x = [-10  11  14  37 -33   0  17  29 -27]
x[0] => -10
x[1] => 11
x[3] => 37
x[7] => 29

A =
[[30 19  9  9  7]
 [69  8 21  8  9]
 [12 12  7 12 16]
 [25 31  7 24  5]
 [41 14 37 28 13]
 [19 12 11 14 37]
 [27 19  7 28 44]
 [39 15  6 15 10]
 [12 23  9 14 32]
 [34  6 19 20  7]
 [40 14 16 40 15]
 [52 24  4 17 22]
 [16 23 14 15 43]
 [16 26 13  7  5]
 [24 37 23 18 10]]
A[-15,0] => 30
A[4,-4] => 14
A[:, -1] => [7, 9, 16, 5, 13, 37, 44, 10, 32, 7, 15, 22, 43, 5, 10]
A[-12,4] => 5
A[0,3] => 9
A[:, -5] => [30, 69, 12, 25, 41, 19, 27, 39, 12, 34, 40, 52, 16, 16, 24]
A[-15,-3] => 9
A[4] => [41, 14, 37, 28, 13]
A[:, -4] => [19, 8, 12, 31, 14, 12, 19, 15, 23, 6, 14, 24, 23, 26, 37]
A[5,-3] => 11
A[7,-1] => 10
A[-8,-4] => 15
A[-7,-4] => 23
A[-13,-1] => 16
A[6,3] => 28
A[:, -3] => [9, 21, 7, 7, 37, 11, 7, 6, 9, 19, 16, 4, 14, 13, 23]
A[-11,4] => 13
A[-8,2] => 6
A[-2,-5] => 16
A[-5,3] => 40
A[-1] => [24, 37, 23, 18, 10]
A[-12,-3] => 7
A[6] => [27, 19, 7, 28, 44]
A[-4,0] => 52
A[3] => [25, 31, 7, 24, 5]
A[8,-3] => 9
A[-11,2] => 37

M = [ 54 -72  18   9]
M[0] => 54
M[1] => -72

X = 58,6,68,-46,-33,19,33,-5
X[0]	58
X[1]	6
X[5]	19

grid =
[[-28  46  12 -31  -4  45 -12 -53  14  44 -21 -23  24]
 [ 43   4 -41   7  31 -45  -2  47 -28 -19  41 -11 -41]
 [-15 -20 -30 -30 -24 -18  -1  -3  13  14  25  34  30]
 [-16 -33 -22  18  36  25   9 -28 -34 -16  28  32  21]
 [ 61 -37 -36  36  12 -62  22  57 -46  -9  55 -25 -44]
 [ 22  18 -20 -12  20  21 -24 -26  12  31 -12 -14   7]
 [ 19 -15 -21  16  25  -9 -30  12  25   0 -29   3  31]
 [-56  12  56  32 -24 -58 -50  44  60  31 -46 -44 -15]
 [  6  -5 -26 -31 -42 -44 -26 -33 -15  -2  15  41  42]
 [ -8 -33 -37 -22   9  35  29  17  -1 -24 -35 -39   7]
 [-55  10  40 -38  -8  56 -28 -36  52 -34 -37  54  -3]
 [-23  24  14 -18 -11  28   2 -35  -2  34   0 -24   2]
 [-31 -29 -40 -35 -28 -22   0  -4  14  15  30  43  43]
 [-17 -54  27  31 -37 -34  46  27 -43  -6  49 -19 -39]
 [ 40  42  58  49  49  42  18  27   5  -2 -21 -46 -57]
 [-50 -22  51  13 -54  26  34 -46 -12  62  -8 -46  41]]
Indices start at 0.
(0, 0): -28
(4, 9): -9
(7, 12): -15
(9, 5): 35
(1, 0): 43
(13, 8): -43
(0, 3): -31
(2, 3): -30
(8, 0): 6
(13, 11): -19
(0, 10): -21
(10, 0): -55
(15, 4): -54
(1, 10): 41
(9, 11): -39
(1, 2): -41
(3, 11): 32
(7, 1): 12
(9, 1): -33
(9, 7): 17
(8, 1): -5
(15, 0): -50
(11, 10): 0
(14, 9): -2
(3, 6): 9
(6, 6): -30
(14, 1): 42
(1, 4): 31
(3, 8): -34
(8, 12): 42
(7, 3): 32
(7, 2): 56
(3, 10): 28
(11, 4): -11
(14, 7): 27

a =
[[-0.17 -0.08 -0.15  0.02  0.02 -0.23 -0.02]
 [-0.13 -0.06 -0.05 -0.19 -0.03 -0.03 -0.19]
 [-0.14 -0.12 -0.25  0.05 -0.07 -0.04  0.17]
 [-0.09 -0.09 -0.09 -0.09 -0.09 -0.09 -0.09]
 [-0.05 -0.02  0.00 -0.08 -0.05 -0.04  0.04]
 [-0.11 -0.20 -0.10 -0.07 -0.13 -0.13 -0.07]]
a[0, 0]	-0.17
a[3, 6]	-0.09
a[0]	[-0.17, -0.08, -0.15, 0.02, 0.02, -0.23, -0.02]
a[:, 1]	[-0.08, -0.06, -0.12, -0.09, -0.02, -0.20]
a[3, 5]	-0.09
a[1]	[-0.13, -0.06, -0.05, -0.19, -0.03, -0.03, -0.19]
a[:, 4]	[0.02, -0.03, -0.07, -0.09, -0.05, -0.13]
a[5, 4]	-0.13
a[0, 3]	0.02
a[0, 5]	-0.23
a[3, 4]	-0.09
a[2, 0]	-0.14
a[1, 4]	-0.03
a[4, 5]	-0.04
a[2, 4]	-0.07
a[1, 1]	-0.06
a[3]	[-0.09, -0.09, -0.09, -0.09, -0.09, -0.09, -0.09]
a[:, 0]	[-0.17, -0.13, -0.14, -0.09, -0.05, -0.11]
a[4]	[-0.05, -0.02, 0.00, -0.08, -0.05, -0.04, 0.04]
a[4, 4]	-0.05
a[5, 2]	-0.10
a[1, 6]	-0.19
a[4, 3]	-0.08
a[0, 4]	0.02
a[2]	[-0.14, -0.12, -0.25, 0.05, -0.07, -0.04, 0.17]
a[0, 6]	-0.02
a[4, 2]	0.00
a[5, 5]	-0.13
a[4, 6]	0.04
a[2, 6]	0.17
a[5, 1]	-0.20
a[3, 3]	-0.09

arr =
[[-36   0  18  29  -8 -22  19 -29  -2 -18 -19 -36  -7 -30]
 [ -7 -44 -20  15   3  10  30  36  -8  61   9   9 -41  17]]
arr[-2][-14]: -36
arr[0][7]: -29
arr[-2][9]: -18
arr[1][-4]: 9
arr[-2][-12]: 18
arr[:, 0]: [-36, -7]
arr[1]: [-7, -44, -20, 15, 3, 10, 30, 36, -8, 61, 9, 9, -41, 17]
arr[-2][1]: 0
arr[-2][8]: -2
arr[0][5]: -22
arr[-2][-2]: -7
arr[1][2]: -20

B =
11.1	9.2	17.9	-1.5	-3.6	-7.1	16.5	11.6
3.7	-14.0	15.9	5.9	-2.7	16.9	-0.5	6.1
B[0,0] = 11.1
B[1,6] = -0.5
B[1] = [3.7, -14.0, 15.9, 5.9, -2.7, 16.9, -0.5, 6.1]
B[0,1] = 9.2
B[1,5] = 16.9
B[1,2] = 15.9
B[1,4] = -2.7
B[1,1] = -14.0
B[0,6] = 16.5
B[0,7] = 11.6

data = [ 69  -5  24 -23  23  16  16  34 -51  12 -14  -7  12  52   1  -1]
data[0] -> 69
data[15] -> -1
data[2] -> 24

m =
array([[-37, -13, -22,  24],
       [ 19,  16,   7, -24],
       [-11, -32, -28,   3],
       [ 11,  -7,  24, -39],
       [  5,  25,  27, -37],
       [-16, -37, -39,   6],
       [ 22,   7,   3, -14],
       [  0, -11,  12, -36],
       [  7,  18,  31, -36],
       [ -5,   5, -11,  22],
       [ 19,  13,  -6,  -9]])
m[-11, -4] = -37
m[-3, -1] = -36
m[-7] = [5, 25, 27, -37]
m[4, 2] = 27
m[:, -1] = [24, -24, 3, -39, -37, 6, -14, -36, -36, 22, -9]
m[-6] = [-16, -37, -39, 6]
m[0, -1] = 24
m[-2, 3] = 22
m[4, -1] = -37
m[:, 2] = [-22, 7, -28, 24, 27, -39, 3, 12, 31, -11, -6]
m[7, -2] = 12
m[2] = [-11, -32, -28, 3]
m[-3, 1] = 18
m[-8, 0] = 11
m[0, 1] = -13
m[-11] = [-37, -13, -22, 24]
m[-1, -2] = -6
m[-4, -3] = -11
m[8, 2] = 31
m[7, 3] = -36
m[3, 3] = -39
m[:, 0] = [-37, 19, -11, 11, 5, -16, 22, 0, 7, -5, 19]
m[-10, -4] = 19
m[6] = [22, 7, 3, -14]
m[-10, 3] = -24
m[5, 3] = 6
